Here is a tiny trained network, its code and every weight. The questions are about switching its units off for an input and a target symbol, where a switched-off unit gives its printed mean instead of its output.

import numpy as np


def w(rows, s, z=0):
    codes = np.array(rows[::2]) - 128.0
    scale = np.full(codes.shape[1], s)
    scale[-1] = z or s
    return codes * scale


def softmax(a):
    e = np.exp(a - a.max(-1, keepdims=True))
    return e / e.sum(-1, keepdims=True)


def log_softmax(a):
    a = a - a.max(-1, keepdims=True)
    return a - np.log(np.exp(a).sum(-1, keepdims=True))


def net(x, mask):
    ids = ['αβγδζηθλμπτφψω'.index(c) for c in x.split()]
    T = len(ids)
    res = E[ids] + P[:T]
    u = 0
    for l in range(2):
        r = res
        for j in range(3):
            rows = slice(2 * j, 2 * j + 2)
            q, k, v = (r @ M[l][rows].T for M in (Q, K, V))
            z = softmax(np.where(np.tri(T) > 0, q @ k.T / 2**0.5, -1e9)) @ v
            o = O[l][rows]
            res = res + np.where(mask[u + j], z, o[:, -1]) @ o[:, :-1]
        u += 3
    return log_softmax(res[-1] @ U[:, :-1].T + U[:, -1])


Q, K, V, O = {}, {}, {}, {}
E = w([
[176,8,87,146,168,195,123,80,138],'α',
[110,32,196,131,137,87,26,111,136],'β',
[68,155,38,126,189,164,108,163,129],'γ',
[91,128,113,15,109,182,79,133,87],'δ',
[126,179,153,72,92,64,140,29,162],'ζ',
[110,130,87,188,163,55,171,140,137],'η',
[145,216,166,111,185,94,73,159,104],'θ',
[43,84,161,136,130,108,96,184,197],'λ',
[136,142,69,125,141,53,22,76,181],'μ',
[143,156,85,127,177,144,47,79,19],'π',
[64,74,75,105,45,149,151,22,173],'τ',
[106,63,146,201,64,84,165,66,98],'φ',
[82,183,98,74,142,165,241,111,73],'ψ',
[50,115,143,138,152,138,144,91,110],'ω',
],0.018)
P = w([
[125,76,122,35,196,105,189,179,198],'0',
[37,145,243,148,253,135,106,39,148],'1',
[158,87,81,63,126,92,175,192,134],'2',
[80,190,171,167,202,144,69,18,93],'3',
[160,77,80,76,119,72,178,199,120],'4',
[75,203,133,191,160,141,39,18,66],'5',
[150,77,73,80,123,54,188,204,112],'6',
[62,210,102,201,132,135,1,31,56],'7',
],0.0093)
Q[0] = w([
[60,115,133,187,128,146,48,8,129],'0.h1',
[166,129,126,55,133,53,145,153,136],'0.h1',
[113,137,138,183,80,158,61,128,138],'0.h2',
[147,163,195,145,146,180,131,94,156],'0.h2',
[135,139,148,94,112,81,109,65,181],'0.h3',
[156,166,142,147,188,103,88,150,101],'0.h3',
],0.011)
K[0] = w([
[164,2,110,145,181,168,119,112,198],'0.h1',
[137,161,142,126,58,71,102,151,94],'0.h1',
[211,116,144,124,174,109,168,115,153],'0.h2',
[120,122,148,113,164,167,153,114,179],'0.h2',
[155,114,129,85,78,47,98,94,152],'0.h3',
[175,161,83,151,184,100,90,168,80],'0.h3',
],0.011)
V[0] = w([
[112,99,47,187,170,212,144,58,2],'0.h1',
[94,2,88,121,115,167,94,142,155],'0.h1',
[31,92,157,76,205,45,245,133,95],'0.h2',
[50,116,84,58,85,180,143,196,201],'0.h2',
[138,189,173,160,116,154,58,40,101],'0.h3',
[178,108,160,93,65,169,241,139,179],'0.h3',
],0.0053)
O[0] = w([
[57,127,92,126,145,123,200,125,114,188],'0.h1',
[2,53,70,174,56,93,57,118,66,234],'0.h1',
[122,151,212,178,138,169,245,77,142,253],'0.h2',
[119,110,82,68,101,157,214,175,219,149],'0.h2',
[37,40,115,134,87,187,195,158,176,148],'0.h3',
[162,173,19,115,75,123,41,110,118,40],'0.h3',
],0.0051,0.0055)
Q[1] = w([
[193,165,52,132,101,205,133,140,97],'1.h1',
[134,8,69,135,154,120,110,80,152],'1.h1',
[254,88,94,161,93,228,71,155,94],'1.h2',
[114,216,87,75,169,174,145,23,196],'1.h2',
[225,89,181,149,45,136,160,130,59],'1.h3',
[146,134,79,226,136,8,179,139,136],'1.h3',
],0.0067)
K[1] = w([
[83,166,112,112,121,165,159,145,89],'1.h1',
[93,101,99,161,91,89,97,128,94],'1.h1',
[163,4,60,155,217,220,102,97,123],'1.h2',
[95,179,143,62,124,133,172,66,159],'1.h2',
[101,127,181,202,98,115,164,100,122],'1.h3',
[180,117,118,254,135,89,159,128,139],'1.h3',
],0.0098)
V[1] = w([
[68,113,83,238,131,27,70,109,174],'1.h1',
[12,205,120,53,135,95,98,136,37],'1.h1',
[121,180,168,148,31,96,146,200,92],'1.h2',
[194,22,142,147,133,172,141,132,88],'1.h2',
[168,67,134,107,95,3,212,131,95],'1.h3',
[121,116,202,125,86,214,82,19,108],'1.h3',
],0.0066)
O[1] = w([
[159,87,155,187,113,185,141,139,166,207],'1.h1',
[65,208,170,120,91,193,98,127,191,184],'1.h1',
[151,64,144,57,150,156,174,101,126,3],'1.h2',
[111,207,114,1,117,19,138,146,9,96],'1.h2',
[187,137,151,47,38,195,81,97,42,176],'1.h3',
[113,91,109,47,204,131,144,38,177,122],'1.h3',
],0.0083,0.0053)
U = w([
[145,81,30,98,143,35,182,155,121,179],'α',
[91,44,201,77,106,60,93,151,127,53],'β',
[119,150,37,173,149,165,152,228,184,58],'γ',
[91,139,141,52,51,163,79,189,148,130],'δ',
[194,138,149,84,100,153,134,80,195,150],'ζ',
[176,156,165,179,85,155,163,171,92,131],'η',
[165,173,182,122,204,117,99,167,145,142],'θ',
[112,39,174,112,114,123,187,224,215,80],'λ',
[177,129,87,156,106,127,24,160,187,133],'μ',
[65,244,155,183,116,127,2,28,62,128],'π',
[117,78,34,116,47,144,162,124,186,2],'τ',
[148,81,189,94,72,183,151,95,63,52],'φ',
[127,164,99,109,117,177,233,136,131,81],'ψ',
[49,80,211,192,177,186,199,95,138,187],'ω',
],0.0084,0.0064)

Each question gives the input, a string of symbols that net reads in full, and the target symbol t.
The units are the heads (2 rows each of Q, K, V and O). Each row of codes is followed by its name. A weight is (code - 128) times the scale printed after its matrix; where a second scale follows, it is the last column's (O and U).
mask holds one flag per head, layer by layer. A switched-off head (its flag False) gives its mean, the last column of its rows in O, instead of its output. The means were averaged over made-up inputs and are rounded, as every weight is.
A unit's drop is (log p(t) with every unit on - log p(t) with that unit switched off) / (log p(t) with every unit on - log p(t) with every unit switched off).
The circuit of an input: a set's keep is (log p(t) with only the set's units on - log p(t) with every unit switched off) / (log p(t) with every unit on - log p(t) with every unit switched off). Starting from all 6 units, units are removed one at a time, each time the one whose removal leaves the highest keep (on an exact tie, the one counted first), for as long as the keep stays at least 0.8.
circuit, biggest first: the units of the circuit, biggest drop first
unit that matters most: the unit with the biggest drop
which heads matter: for each layer, one digit per head in row order, 1 if its drop is at least 0.15 and else 0, layers parted by /
input λ θ φ τ η γ, target ω: circuit, biggest first : (0.h3)
input ζ ζ δ α α α α η, target ω: which heads matter : 001 / 110
input γ π θ α δ δ μ ψ, target ω: which heads matter : 001 / 010
input α α π δ α μ μ ψ, target ω: which heads matter : 000 / 010
input φ μ γ α λ τ, target ω: circuit, biggest first : (1.h1; 0.h1)
input δ δ γ γ η ω δ π, target ω: which heads matter : 001 / 000
input ψ α ψ ω φ α ψ τ, target ω: circuit, biggest first : (0.h3; 1.h2)
input μ α π α α δ β ω, target ω: circuit, biggest first : (1.h1; 1.h2)
input β η γ ω α ζ, target ω: which heads matter : 000 / 010
input β δ λ ψ δ α ω φ, target ω: which heads matter : 100 / 110
input ω φ ψ β η α β γ, target ω: circuit, biggest first : (0.h3; 1.h2)
input τ γ α δ ω α ζ, target ζ: circuit, biggest first : (0.h1; 1.h2)
input α α π δ η μ η λ, target ω: circuit, biggest first : (1.h1; 1.h2)
input η ψ α α, target π: which heads matter : 001 / 010
input τ α φ β, target ω: unit that matters most : 1.h1
input α δ ψ ω θ μ, target ω: circuit, biggest first : (0.h3; 1.h2)
input α α π ζ δ η μ φ, target ω: circuit, biggest first : (1.h1; 1.h2)
input β α ζ ζ ζ, target ζ: circuit, biggest first : (0.h1; 1.h3)
input π θ β α ω δ, target ω: which heads matter : 000 / 001
input λ ψ π ω β μ, target ω: unit that matters most : 0.h3
